Known rows:
[ -1   9   6  -2  -2  -4   9   0   6   0  -6  -2  -7   3   4  -6  -1  -3
   0  -3  -1   1  -1  -6  11 -12  -1   2  -1  17   4   8   0  15]: fudim
[ -1  -3   9   4   6  -2   7   3  14  -4  -5  -5   4  -5 -10 -15   4  -9
 -10   1  13  -7   0  -2  -4  15  -5  -7  23 -14   0  -3  -7 -16]: radrudrul
[ -1  14   0   3  10   7  -7   0  -5  -4   6   2   3   6   5   9  -5  -1
  -4   8  -8   6  -3  -5   3 -11  -3   2   0  -3  -1   6   3  24]: klemik
[-11  -7 -11 -12 -19 -10  -2  -2 -11   7  -1   2  -7   2   5   4   4   1
   7   0  -4  -2  -5   5   7 -12   3  -1 -15  16   7   4  -4  -4]: voklem
[ -7  -3   7  -6  -8  -4  -1  -8  15  -3  -8   0  -6  -3   0  -8   4  -6
   7   0   9  24   4  12  20 -14   5  -2   2  -3   4  12   1  18]: degar
[  2 -10  -2  -3  -2   5   8   0 -25   9  -1   0 -10   5  10  10   2  13
   6  -3 -15   0  -4   4  -1  -4  -7   1  -8  15  -4 -10   3  -3]: meka
[ 11  11 -13   2  13  11 -10  -9  -2  -1  14   2  -2  11   1   9  -2   5
  -2   6 -31   9  -3   6   2   2  -9  -5  -7 -11  -1  13   6  -9]: kurer
[  1   9  -1   4  18  -2   1  -6   0  -1  -4   2   0  10   3   9   0 -10
  -6   3   3   9   3  -6  -1  -4   7   1   6  15  -3   5   3   3]: pluflel
[ 11   0   4  -2   3  10   4 -11  -4   0   1  -1  -2   6  -1  -2  -2  10
   3  -2 -15   4  -2   5  11   1  -4   1  -2  22  -3   9   7  13]: skiki
[ -9 -11   2  -5 -10  -9  15  -1  -3   7  -6   1  -4  -9   4   1  -1   5
  13  -6  10 -13  -7  -1   6 -29   4  12  -8  -5   7  -3  -4  12]: gevem
[  4  19   1   5  22   7  -2   1   4  -1   5   4  -4   4   2   8  -5  -2
   0   6  -5   5  -2  -2  -5 -18  -2   2  -2  -3  -2   1  11  15]: brapuflan
[  1 -17   0  10 -14  -5  -4  12 -24  -4 -10  -2  11 -11 -13  -4   8   4
  -6 -13  16   7  -1   9  -2  18   7   3  34  -1  -9 -30  -8  -2]: nufom
[ -1  12  -5   0 -21  -2 -13   3  -6   0   1   2  -4   4   3   5   7  -7
  -2   0  -6  13  -2   8   7   1   1  -6   1  11   5  -9   2   1]: rastan
[ -4  16   3  -6  -6   3  -1   7  -2   5   4   5 -12   6  10   6   2  -3
  -3  10  -9  -3  -3  -1   0 -12 -10  -5 -15  16   1  -4   7   1]: plusem
[  2 -20  -1  -9   1   5   5 -17 -16   2  -9  -4   2   1   9   1   6   2
  16  -3  11  15   7   7   6 -12  11   1  -9 -11  -1  10   4  -9]: kivedron
[  4   8  10  -1   4   7   6  -2  -2   0  -1   0  -5   3   7  -3  -1   3
  -1   4  -7   1   1  -2  11 -11  -8   0   2  15   1   4   4  15]: drifi
[-11   6  -1  13  -9 -11 -13  14  18 -11   2  -1  15  -5 -12  -5   0  -6
 -17  -3   4  -3 -10   7  -2  26   0  -3  28 -18   3 -13 -11   0]: zimul

Facts:
babrafu ω gefebe; beli ω pliplo; beli ω pluflel; binim ω vigrol; bogil ω flivon; bregor ω pliplo; brofo ω nidrur; brokir ω fledo; degar ω pliplo; deklapli ω brapuflan
derago ω pliplo; digal ω seplil; digal ω pegri; driflal ω kivedron; fabestan ω drasteskim; fabestan ω gratrir; febritum ω beli; feflek ω driflal; feflek ω floski; feklu ω nidrur
fledo ω gapu; flibre ω gapu; flidu ω pliplo; fliro ω tunun; fliten ω plolor; flivon ω klezom; flivon ω tikis; fodrek ω pliplo; fostom ω pliplo; fostom ω kivedron
fudim ω gufol; furatros ω kurer; gaflo ω rebra; gefebe ω nidrul; gevem ω zetrul; gevem ω flidu; greflan ω pliplo; greflan ω lefal; gregon ω pliplo; grupas ω nugel
grupas ω livistom; grupas ω motrim; gufol ω rebra; kevim ω tikis; kevim ω beli; kivedron ω pliplo; klelos ω pliplo; kletem ω pliplo; kletem ω nidrul; kletem ω rebra
kletem ω luskir; klider ω pluflel; klider ω klelos; klider ω trutas; klozupler ω tikis; klustom ω feflom; koflos ω pleploge; kupluru ω stufi; loplil ω stufi; medro ω skegru
miklur ω groskan; misis ω pliplo; misis ω driflal; mistim ω trutas; modek ω flivon; nagir ω tikis; nepupi ω nidrur; nidrul ω pliplo; nidrur ω gapu; nidrur ω pliplo
nufom ω pliplo; nufom ω medro; nugel ω driflal; pegri ω motrim; plalu ω pliplo; pleploge ω gapu; plolor ω klezom; pluflel ω tikis; podonu ω pliplo; postil ω brumiflum
postil ω pliplo; radrudrul ω tikis; rastan ω kivedron; rebra ω gapu; rebra ω pliplo; rebra ω vatras; rebra ω klelos; redrukli ω pliplo; ridriflam ω pleploge; ridriflam ω tikis
rigar ω pliplo; roful ω motrim; rugre ω vigrol; seplil ω pliplo; skaseskam ω setostos; skegru ω nidrur; skubam ω plalu; skuper ω fledo; skuper ω gapu; staklek ω klider
staklek ω pliplo; stanin ω pluflel; stobel ω misis; stobel ω stufi; stobel ω skegru; taskofler ω plolor; tedrestir ω tunun; tera ω flidu; tera ω pliplo; teskis ω gapu
teskis ω driflal; tikis ω gapu; tikis ω pliplo; tribris ω trutas; tribris ω plalu; tripufar ω misis; trugre ω nidrur; trutas ω nidrul; tunun ω pliplo; vabos ω rebra
vadrabel ω greflan; vafur ω stufi; vafur ω radrudrul; venar ω pliplo; venar ω nidrul; vigrol ω pliplo; vize ω pliplo; voklem ω pliplo; voklem ω driflal; zafak ω kivedron
zimul ω gapu; zimul ω klustom; zimul ω pliplo; zimul ω livistom; zimul ω setostos; zode ω tunun; zoratrak ω nidrul; babrafu χ meka; basem χ beli; binim χ voklas
bogil χ gruku; brapuflan χ febritum; bregor χ voklem; brofo χ voklem; brokir χ derago; brumiflum χ derago; dapon χ basem; degar χ greflan; deklapli χ tunun; derago χ klustom
digal χ klustom; digros χ beli; drasteskim χ dresis; drifi χ fostom; driflal χ koflos; fabestan χ meka; feflek χ klider; feflom χ rigar; feklu χ rastan; fikluk χ plusem
fiplok χ greflan; fledo χ relam; flibre χ voklas; flidu χ rigar; fliro χ gresil; fliten χ dresis; flivon χ stidra; floski χ klustom; fodrek χ greflan; fostom χ koflos
fudim χ loplil; furatros χ rigar; gaflo χ vabos; gapu χ gruku; gefebe χ derago; gelim χ gruku; gevem χ stidra; gidiskul χ fostom; gratrir χ drasteskim; gredro χ nidrur
gregon χ klider; gresil χ koflos; groskan χ greflan; gruku χ febritum; grupas χ gresil; gufol χ rastan; gulu χ stidra; kevim χ tunun; kifu χ dresis; kivedron χ rastan
klazam χ voklas; klazil χ rastan; klegru χ nidrur; klelos χ klustom; klemik χ voklas; kletem χ klustom; klezom χ febritum; klopon χ gruku; klozupler χ klider; kupluru χ stafle
kurer χ trepas; lebrin χ stidra; lefal χ kurer; lesasu χ stidra; livistom χ loplil; loplil χ trepas; lupil χ plolor; luskir χ derago; medro χ trepas; meka χ koflos
meri χ basem; meski χ gresil; miklur χ fostom; misis χ rigar; mistim χ vabos; modek χ greflan; motrim χ basem; nagir χ dresis; nepupi χ fostom; nidrul χ voklem
nufom χ plusem; nugel χ nidrur; pegri χ stidra; pituta χ trepas; plalu χ nidrur; pleploge χ derago; plesus χ gruku; pliplo χ kurer; plolor χ klider; pluflel χ loplil
plusem χ beli; podonu χ vabos; postil χ plusem; radrudrul χ voklem; rastan χ beli; rebra χ loplil; redrukli χ dresis; relam χ klider; ridriflam χ gruku; rigar χ dresis
ripum χ gruku; roful χ stotron; rugre χ koflos; sabru χ kurer; seplil χ rastan; setostos χ nidrur; skaseskam χ koflos; skegru χ koflos; skenol χ gresil; skepi χ rigar
skiki χ rastan; skubam χ vabos; skuflum χ stafle; skuper χ greflan; solom χ klider; sonor χ vabos; stafle χ klider; staklek χ stidra; stanin χ gresil; stidra χ febritum
stobel χ derago; stotron χ klustom; stufi χ koflos; stunen χ dresis; subrem χ klustom; taku χ febritum; taskofler χ dresis; tedrestir χ derago; tera χ plusem; teskis χ greflan
tikis χ gresil; treplu χ fostom; tribris χ klider; tripufar χ loplil; trogras χ stidra; trugre χ stotron; trutas χ nidrur; tunun χ greflan; vabos χ dresis; vadrabel χ beli
vafur χ voklem; valon χ loplil; vatras χ stafle; venar χ beli; vigrol χ klustom; vize χ gruku; vobrenis χ kurer; voklas χ voklem; votal χ rigar; zafak χ rastan
zavin χ gresil; zetratruk χ rigar; zetrul χ stafle; zezakar χ rigar; zimul χ relam; zode χ nidrur; zoratrak χ derago; zunin χ rastan; basem δ rastan; bogil δ ridriflam
brapuflan δ gruku; bregor δ nidrul; brofo δ radrudrul; brokir δ stobel; brumiflum δ gefebe; dapon δ meri; deklapli δ kevim; derago δ kletem; digal δ stotron; digros δ vadrabel
drasteskim δ stunen; driflal δ fostom; fabestan δ babrafu; feflom δ zezakar; feklu δ klazil; fikluk δ nufom; fiplok δ skuper; flibre δ klazam; flidu δ furatros; fliro δ grupas
flivon δ gulu; fodrek δ tunun; fostom δ skegru; fudim δ livistom; furatros δ misis; gaflo δ sonor; gapu δ gelim; gelim δ ripum; gevem δ lebrin; gidiskul δ nepupi
gredro δ nugel; gregon δ solom; gresil δ stufi; groskan δ modek; gruku δ klezom; gufol δ skiki; gulu δ gevem; kifu δ fliten; klazam δ binim; klazil δ kivedron
klegru δ plalu; klelos δ floski; klemik δ flibre; kletem δ klelos; klezom δ stidra; klozupler δ plolor; kurer δ pituta; lebrin δ lesasu; lefal δ vobrenis; loplil δ medro
luskir δ tedrestir; meka δ rugre; meri δ motrim; meski δ tikis; miklur δ gidiskul; misis δ feflom; mistim δ skubam; modek δ fiplok; nagir δ kifu; nepupi δ drifi
nidrul δ brofo; nufom δ tera; nugel δ zode; pegri δ staklek; pituta δ loplil; pleploge δ brokir; plesus δ vize; pliplo δ lefal; plolor δ stafle; pluflel δ valon
plusem δ venar; podonu δ gaflo; postil δ fikluk; radrudrul δ vafur; rastan δ plusem; rebra δ pluflel; redrukli δ rigar; relam δ gregon; ridriflam δ klopon; rigar δ drasteskim
ripum δ plesus; rugre δ driflal; seplil δ gufol; setostos δ gredro; skaseskam δ gresil; skenol δ zavin; skiki δ feklu; skuflum δ kupluru; skuper δ degar; solom δ klozupler
sonor δ mistim; stafle δ feflek; staklek δ flivon; stanin δ fliro; stobel δ luskir; stotron δ vigrol; stufi δ meka; stunen δ vabos; subrem δ digal; taku δ brapuflan
taskofler δ redrukli; tedrestir δ brumiflum; teskis δ groskan; tikis δ stanin; treplu δ miklur; tribris δ relam; tripufar δ fudim; trogras δ pegri; trugre δ roful; trutas δ setostos
tunun δ teskis; vabos δ nagir; valon δ tripufar; vatras δ zetrul; venar δ digros; vigrol δ derago; vize δ bogil; vobrenis δ sabru; voklas δ bregor; votal δ flidu
zafak δ zunin; zavin δ meski; zetratruk δ votal; zetrul δ skuflum; zezakar δ skepi; zimul δ fledo; zode δ klegru; zoratrak δ pleploge; zunin δ seplil; babrafu Θ derago
bregor Θ gruku; dapon Θ beli; fikluk Θ taku; flivon Θ koflos; gelim Θ solom; gidiskul Θ valon; gredro Θ fostom; gregon Θ stidra; gulu Θ stotron; kevim Θ taku
kifu Θ derago; klazil Θ greflan; klegru Θ fostom; kletem Θ nidrur; klezom Θ nugel; meski Θ gresil; miklur Θ loplil; misis Θ taku; modek Θ basem; motrim Θ rastan
nidrul Θ fostom; nufom Θ tunun; nugel Θ loplil; pegri Θ febritum; plesus Θ rastan; postil Θ tunun; radrudrul Θ drasteskim; ridriflam Θ stidra; rugre Θ stafle; sabru Θ relam
sonor Θ dresis; stunen Θ rigar; subrem Θ venar; taskofler Θ rigar; tedrestir Θ vabos; tikis Θ klider; tribris Θ taku; vadrabel Θ babrafu; valon Θ rigar; vatras Θ vobrenis
venar Θ trogras; vigrol Θ stafle; zimul Θ solom; zode Θ febritum; brumiflum Σ nepupi; brumiflum Σ flibre; degar Σ beli; deklapli Σ luskir; derago Σ gevem; derago Σ skegru
digal Σ floski; drasteskim Σ vigrol; fabestan Σ klazam; fabestan Σ nagir; fabestan Σ lupil; fikluk Σ klazam; fikluk Σ luskir; flibre Σ fodrek; fliten Σ meri; fliten Σ stufi
floski Σ gulu; fodrek Σ nagir; furatros Σ treplu; gaflo Σ fabestan; gaflo Σ stanin; gevem Σ fodrek; gredro Σ meka; gredro Σ klazam; greflan Σ vobrenis; groskan Σ bregor
grupas Σ motrim; grupas Σ mistim; gufol Σ luskir; gulu Σ deklapli; gulu Σ bregor; kifu Σ gufol; kivedron Σ skuflum; klelos Σ nepupi; kletem Σ gregon; koflos Σ teskis
kurer Σ gregon; kurer Σ floski; lebrin Σ gevem; lebrin Σ skuper; lebrin Σ subrem; lefal Σ voklas; livistom Σ stanin; lupil Σ deklapli; lupil Σ luskir; luskir Σ pegri
meka Σ skaseskam; meka Σ mistim; meski Σ binim; meski Σ gredro; miklur Σ deklapli; misis Σ skaseskam; mistim Σ nugel; mistim Σ fikluk; modek Σ gregon; nufom Σ derago
nufom Σ livistom; pleploge Σ koflos; pleploge Σ skegru; plesus Σ plolor; plesus Σ rugre; plesus Σ kifu; pliplo Σ skuper; plolor Σ bregor; podonu Σ brumiflum; podonu Σ furatros
postil Σ misis; postil Σ gevem; redrukli Σ plusem; ripum Σ tera; ripum Σ stanin; seplil Σ nidrur; seplil Σ miklur; skepi Σ nagir; skepi Σ voklas; skiki Σ rugre
skubam Σ deklapli; skuflum Σ fliro; skuflum Σ fikluk; skuper Σ mistim; stidra Σ dapon; stufi Σ stanin; subrem Σ rugre; taskofler Σ fliro; taskofler Σ teskis; tedrestir Σ gulu
trepas Σ vobrenis; vabos Σ pegri; vadrabel Σ zetratruk; vadrabel Σ loplil; vigrol Σ ripum; vigrol Σ pleploge; voklas Σ fabestan; voklas Σ luskir; votal Σ tedrestir; votal Σ skuper
votal Σ voklem; votal Σ flibre; zetratruk Σ loplil; zetratruk Σ fabestan; zode Σ staklek; zode Σ vobrenis; zode Σ pegri; zoratrak Σ kurer; zunin Σ mistim

Rows:
No name comes twice in this set of rows, the named rows included.
[  4  -2   2   5   3  -2   9   0  16  -3  -4  -6   5  -3 -18 -19   2   5
 -12  -6  -5  -5  -3  11   2  26 -10 -12  21  -2  -5   9  -3  -6]  modek
[  4   3   9  -6   7   6   4 -14 -11  -3   0  -4  -4   3   6  -7   3  -9
   5   6   8   9   5  -9   8 -13   6   0   0  11   3   6   5 -12]  driflal
[  2 -12   9  -6  25   2  18  -5 -25   5  -5  -2  -3   1  10   3   4  -3
   6  -1   9   3   1 -15   1 -19   0   5   5   4  -2  -9   2   1]  livistom
[ -5 -17 -10 -12  -7  -4   2  -7   8  10  -5  -4  -8   5  -2   3   0   8
   7  -7  -9   5  -3  10   9   5  -8  -3 -17  -4   3  23  -5  -9]  vabos
[ -8  -6  -5  -3  -2   2   8   0  -9   8   4   3  -8   3  17  17  -6  11
   6   3   4 -31   2  -8 -13  -8   3   9 -30  13   6  -8   1  -4]  klazam
[-15  -1  -4   0  -3  -3   4   3  -3  -3   1   3   1   6  21  14  -6   2
   0   0   3 -20  -5  -8  -3  -4   5   8  -8   9   7  -7  -5  10]  skaseskam
[ -5 -12 -15   3  -2   5   1  -4 -21   3  10   4   0   6   7  17  -5  14
   6  -2 -21  -6  -3  -2  -6  -5  -3   3 -17 -12   1   2  -2  -8]  voklas
[  2 -19   1  -2  -3   8  -6   1  26   2   4  -5   5 -11 -16 -11  -6  14
   2   4  12 -16   5   8 -10  25 -10  -7 -14 -49  -2   1  -4 -25]  kifu
[  3   4  -3  -2  -3  -6 -16   3   2  -2  -2   0   1  -1  -5   4   0 -10
  -3  -1   3  26   6   6   7  -4   8   5  -2  23  -1   4  -3  22]  redrukli
[ 13  13  10  -8  -2  -9   6  24  18  -4   9  15  21   3  -2   3  -2  -5
  13  -3 -37   5   1 -48 -15  14   0   9   9 -13  -2  24  11  18]  taku
[  5 -13 -17   1   3   3  -5 -11  -6  -2   4   0   2   5   1  15  -2   3
   6  -7  -7   7   8  -1  -2  -3  14   9  -9  16  -4   6   2 -11]  lefal

The same things again, as new rows of numbers:
Known rows:
[-14 -10 -12  -7   2 -12   3   2   0  12  -3  16  -1   3   5  15  19  -5
  -5 -10   7   0   7   1  -3  -3 -12   9 -21]: feflom
[-35  11  -4 -16   0   0  23  12  -9 -31 -26  10  -6  26  22 -22  -1   8
   6  23 -19 -13   3  12  -3   4  18  12  12]: relam
[ 38   7  -3   9   7  23 -19 -16  22  13  24  19  17 -13  -8   4  -6  -7
   2 -27  21  34 -17 -10  16 -13   7   5   0]: gregon
[-16   1   2 -10   5   8   2   2   4 -32 -13  19 -14   8  36 -39   2  18
   2  30  -9 -22  -5  13  13   0  17  18  -1]: trogras
[ -1   0  34  14   3  -2 -23 -18  20 -17  14 -55 -28 -16  -8  19  11  13
  13  -5   7  45 -12   0 -18   4  -5 -21  -2]: fikluk
[ 12  28 -14  57  41 -31  13   1  -1 -15 -22 -23  -1  -5   6  11 -13  12
 -13 -26  22 -21 -33   5   5 -28  -7 -14  -6]: mistim
[  4 -18 -20  -8  -9  -6   4  11 -14  24  -1   6   2   4  12   6   3  19
 -12  13 -10  -3  -3 -11 -22   3  -7  -3 -16]: klopon
[  8 -12 -19   0  -6  -2  15  15   0  16  -9   7   6  10 -11  15  -3 -21
 -24   8   9   3  12  10   6   7 -26   6 -26]: nagir
[-11  -7   1   3   1  -6  -7   4   8   4  -6   1 -19  -5  13   6  12   8
   3   2 -13  -3   3  -4 -10  -3   0 -12   2]: groskan
[-16 -12   9 -10   5   5  -5  -5  -1 -20  -7  12  -2   2  15 -32   0   8
  -4  17  -6 -29   6  16  -4   6  21   1  13]: taku
[  8  -2   2  -8  -4   6  -5   0   0  -3   5   6   2   2 -10 -10   5   3
 -12  15   7 -11  13  10   6   5  -8   4   0]: brokir
[ 10   4  -2 -11  -5  10   7   6  -4   3  -3  -1   6   9  -7  -4   2  -6
 -22  14  10  -4   6   6   8  11 -18   8  -8]: klozupler
[ -5  10   2 -13   7   1   3   7   0   2   2   6   5   7  -4  -4   1   1
   2   1   3   2   1  -1  -6   1  -3  11  -3]: klustom
[-11   4  10   0   9   7  -9 -14   7 -14   3   5  -9  -7  -4 -14  10  19
  -2   1 -20  -7  16  -2  12  -1  10   4  18]: skenol
[  0  46 -15  32  35 -17  13  16   9  -5 -24 -22 -12 -15   8  13 -11  26
 -12 -10  -5 -14 -18  -6 -10 -25 -13 -21  22]: meka
[ 11  -6  -2   4  -4  11   7   5  -8  -6   7   1  12  10 -15 -16  -8   3
 -14   9   8  -3   5   1  12   7  -6   6  -1]: stobel
[ -5  14  20 -17   7   5  -6  -7   7  -1  -5  11   3  -4  -8  -9  13  -4
  -3  13  10 -14   8   7   3  -4 -10   7  -1]: fledo

Rows:
No name comes twice in this set of rows, the named rows included.
[ 25  40 -20  42  32 -28  16  20  -6   5 -35 -35  -5  -4  -2  14 -21   9
 -31   3  20 -29 -31  -5  -9 -20 -36 -21 -17]  skuper
[-25  22  32 -40   3   1 -21 -15  12   7  -5  21  -9  -6   8  -3  24 -22
   9   5  19 -29   2  12   3 -13 -14  15  -8]  gapu
[ -5  -9  -1  -1   3 -11   5 -11   0  -2   6  13   7   7  -1   0  10  -8
   7 -15   9  -7   4   4  14  -7   4  14  -9]  flidu
[  3  -2  14 -10  -2  -3 -21 -29  -7  17  27   7   6 -12 -23  18  13  -2
  21 -31  15  12  -7  -6  -7 -21  -1   6   4]  nidrul
[ 21 -12   8   4  -1   9 -20   0  28   1  14 -27 -25 -15  27  28  10  14
  -6   3   5  40 -24  -9 -13  14  -8 -19 -28]  gulu
[ -2  34   2  27  26 -17 -10  -1   5 -11 -18 -23  -9 -11  12  -9  -2  20
 -12  -5   2 -22 -23   3  -9 -24  -2 -24  12]  zunin
[ -6  -6   4  -8  21   1  -2  13  17  -2   0  32  10   7  32 -14  -7   3
 -17  26   1 -18 -11   1 -27   9  37   0  15]  gruku
[-10 -11 -16  25   0 -13  -4   3  10  -3  -6  -3  -3   9   5   1   1   8
 -14   1 -11   2   3   7   5   0   5  -3   0]  furatros
[-32 -11  25   6  35 -19  16  22 -10   3  16  28   7  -8 -27 -16  -6   7
 -17   6 -14 -33  50   4 -41   9  21  -9  50]  gresil
[ -8   2  15 -18  32  -6  19  20  12   6  -1  43   6   3  14  -7  -5 -18
  -9   9  15 -22   9   6 -12  13   9  15  10]  nidrur
[-12 -22  43   5  14  -4  11   9  27 -25  18 -33 -40  -3  21   9   9  -5
   9   3   7  31  10  -4 -29  51   7 -15 -14]  lupil
[-23  25  30 -15  27 -14  -5 -23   2   0 -18  11 -15 -25  22  18  17 -17
  46 -40  13 -41 -19 -13   6 -26  -4   4  -1]  pliplo
[-16   2  -3 -11 -24  10 -18 -12 -21   1   2 -28  -8  -4 -25   7  19  28
  10  -6 -21  15  13  -6   0 -11 -16  -2   9]  gidiskul

The same things again, as new rows of numbers:
Known rows:
[ -1   4  14  10  53  -3  11   2  13 -19  17   0  -6  13  15]: febritum
[  5 -16  11  -4   3 -18  -1  -1   2   2  -4   6  -2 -14   6]: driflal
[-5  4 -2  6 -3  9  8 -6  8  8  3  6 -1  6  4]: skuflum
[ 17   7  -6 -12  19 -17   9  -3  -1  12   4 -11   1  11   0]: voklem
[  7  29  22  10  23   0 -25 -14  29  16  28  35 -30   9   9]: relam
[ -4 -10   4   3   2 -21 -10  -6  -7 -22   2   6   3 -17   6]: klelos
[  4   3   7  -7   9 -13  13  -2   6  15 -12 -11  -5   2   4]: nugel
[  0 -11 -17 -18 -12  16   7  12 -12  -3 -13 -32  25  18 -24]: zimul
[ -3  -3   4   4   6  -5  -7  10  12   5 -10   1   7   3  -1]: pluflel
[  3   4   6  -9   2  -1   8  10  16  24  -1 -16  -3  14  -1]: skaseskam
[  6  -4   4  -4   4 -20   3  -5  -8  -7  -4  -1 -10 -13   9]: plalu
[-14  24  18  19  15   4   3   6  18  14  12  19  -6   4  12]: taku
[ 25   6  22  27  -1   7 -15  11  -3 -21  -1  -8  23  -6  -6]: redrukli
[-14 -12   6  29  49 -12  20   1   9 -29  30  13  30  -5  14]: greflan
[ -3   7   8  -3   6  -6  -5   5   7   5   4 -10  13   7  -9]: fodrek
[-6 -1 11  6 -8 12  5  0  6 18 10  6  3  6 -2]: skenol
[  9   1  -3 -26 -44  17 -34  -8 -15  17 -10   4 -15  12 -12]: gidiskul

Rows:
No name comes twice in this set of rows, the named rows included.
[  5 -10 -11 -19  -8   2  26  10 -11   8 -23 -31  30   5 -13]  bregor
[  8  35  25  15  14  -6 -27  -4  29  26  31  39 -23   9   9]  basem
[ -5  25  11  23   6 -19  16   4  22  32  21  17  -8  -9  21]  vobrenis
[ -4 -26  -3 -17  -9  18  -7 -15 -22 -37 -10 -22  11   8 -23]  zode
[ -3 -15 -20 -17 -16  16  -6  10  -8  -5 -38  -5   1   5   2]  klezom
[ 87  -1  57  53  62  30  20  69 -10  -6   4   1 -40 -15   1]  beli
[ 11 -28  10 -24  16  28 -28 -24  -1 -31 -25 -27 -42  29 -21]  radrudrul
[  3   6  -1   6   3 -12   1  -7   2  -2   4 -10   4  -6  -7]  mistim
[ -3 -35 -17 -10 -14  23  34  -9 -21 -17 -20 -19   3  -1   3]  klazil
[ -1 -11  -6 -15 -31  27   6  -6 -12   6  -9 -13  10  15 -12]  miklur

